Here is a tiny trained network, its code and every weight. The questions are about switching its units off for an input and a class, where a switched-off unit gives its printed mean instead of its output.

import numpy as np


def w(rows, s, z=0):
    codes = np.array(rows[::2]) - 128.0
    scale = np.full(codes.shape[1], s)
    scale[-1] = z or s
    return codes * scale


def f(y):
    return np.maximum(y, 0)


def log_softmax(a):
    a = a - a.max(-1, keepdims=True)
    return a - np.log(np.exp(a).sum(-1, keepdims=True))


def net(x, mask):
    res = np.array(x, float).reshape(1, 3) / 4 @ E
    y = f(res @ A[0][:, :-1].T + A[0][:, -1])
    res = res + np.where(mask, y, B[0][:, -1]) @ B[0][:, :-1]
    return log_softmax(res[-1] @ U[:, :-1].T + U[:, -1])


A, B = {}, {}
E = w([
[27,197,129,100,154,115],'x0',
[254,198,132,229,231,161],'x1',
[133,169,44,87,50,165],'x2',
],0.011)
A[0] = w([
[152,50,66,104,42,118,109],'neuron 0',
[41,195,144,70,129,117,74],'neuron 1',
[119,69,190,183,203,143,153],'neuron 2',
[102,109,129,147,100,84,129],'neuron 3',
[70,176,84,180,82,134,66],'neuron 4',
[93,179,190,142,200,131,55],'neuron 5',
[31,220,107,140,121,80,211],'neuron 6',
[174,119,123,89,85,193,110],'neuron 7',
[117,87,105,202,191,167,98],'neuron 8',
[129,202,42,145,153,135,247],'neuron 9',
[212,11,254,206,193,99,159],'neuron 10',
[125,169,162,121,143,132,101],'neuron 11',
[197,102,49,161,92,181,131],'neuron 12',
[245,144,117,198,100,134,251],'neuron 13',
[105,82,106,144,86,98,103],'neuron 14',
[13,130,100,57,99,178,204],'neuron 15',
[55,112,61,131,164,137,99],'neuron 16',
[175,51,100,110,90,152,199],'neuron 17',
[163,148,142,228,164,175,106],'neuron 18',
[52,52,113,219,107,188,198],'neuron 19',
[238,208,33,31,86,120,147],'neuron 20',
[207,43,169,197,222,96,210],'neuron 21',
[149,111,132,63,68,120,151],'neuron 22',
],0.0085,0.0026)
B[0] = w([
[107,97,203,180,148,35,201],'neuron 0',
[131,147,39,78,95,192,183],'neuron 1',
[108,193,119,156,168,151,190],'neuron 2',
[113,136,142,116,92,125,152],'neuron 3',
[175,152,162,101,196,146,156],'neuron 4',
[64,171,92,150,146,59,168],'neuron 5',
[161,178,16,117,91,95,189],'neuron 6',
[118,121,113,134,136,76,165],'neuron 7',
[112,162,144,123,188,103,171],'neuron 8',
[188,138,93,113,124,91,183],'neuron 9',
[249,221,232,138,166,165,249],'neuron 10',
[127,129,136,124,136,89,143],'neuron 11',
[147,79,61,170,119,151,192],'neuron 12',
[165,88,112,231,114,210,233],'neuron 13',
[124,95,158,93,130,97,162],'neuron 14',
[130,196,172,44,111,66,225],'neuron 15',
[142,134,116,99,105,156,155],'neuron 16',
[113,80,140,181,116,80,187],'neuron 17',
[78,107,126,161,198,111,207],'neuron 18',
[131,112,138,113,77,147,157],'neuron 19',
[176,77,109,177,208,98,206],'neuron 20',
[156,171,231,209,161,172,240],'neuron 21',
[149,97,189,115,169,63,180],'neuron 22',
],0.016,0.014)
U = w([
[173,194,196,128,135,237,161],'0',
[129,151,107,123,159,86,54],'1',
[232,213,112,2,90,155,219],'2',
[66,107,101,108,118,177,5],'3',
[54,158,95,70,101,101,82],'4',
[89,91,223,57,61,43,153],'5',
[203,56,84,154,116,152,205],'6',
],0.0099,0.0021)

Each question gives the input, the list of numbers given to net, and the class t.
The units are the neurons (one row each of A and B). Each row of codes is followed by its name. A weight is (code - 128) times the scale printed after its matrix; where a second scale follows, it is the last column's (A, B and U).
mask holds one flag per neuron, in row order. A switched-off neuron (its flag False) gives its mean, the last column of its row in B, instead of its output. The means were averaged over made-up inputs and are rounded, as every weight is.
A unit's drop is (log p(t) with every unit on - log p(t) with that unit switched off) / (log p(t) with every unit on - log p(t) with every unit switched off).
top k neurons: the k neurons with the biggest drops, biggest first
drop of u: that unit's drop, to one decimal
input [4,-6,2], class 2: top neuron => neuron 1
input [-6,-8,-8], class 5: top 2 neurons => neuron 13; neuron 0
input [1,-4,7], class 5: top 2 neurons => neuron 0; neuron 10
input [-5,1,1], class 6: top 2 neurons => neuron 15; neuron 12
input [-7,-3,5], class 6: top 4 neurons => neuron 12; neuron 20; neuron 15; neuron 5
input [6,5,-2], class 1: top 2 neurons => neuron 5; neuron 10
input [8,0,-6], class 4: top 2 neurons => neuron 10; neuron 5
input [4,3,0], class 1: top 2 neurons => neuron 10; neuron 15
input [6,2,-1], class 2: drop of neuron 17 => 0.1
input [5,-1,-4], class 4: drop of neuron 10 => 0.6
input [1,-3,3], class 5: drop of neuron 10 => 0.6
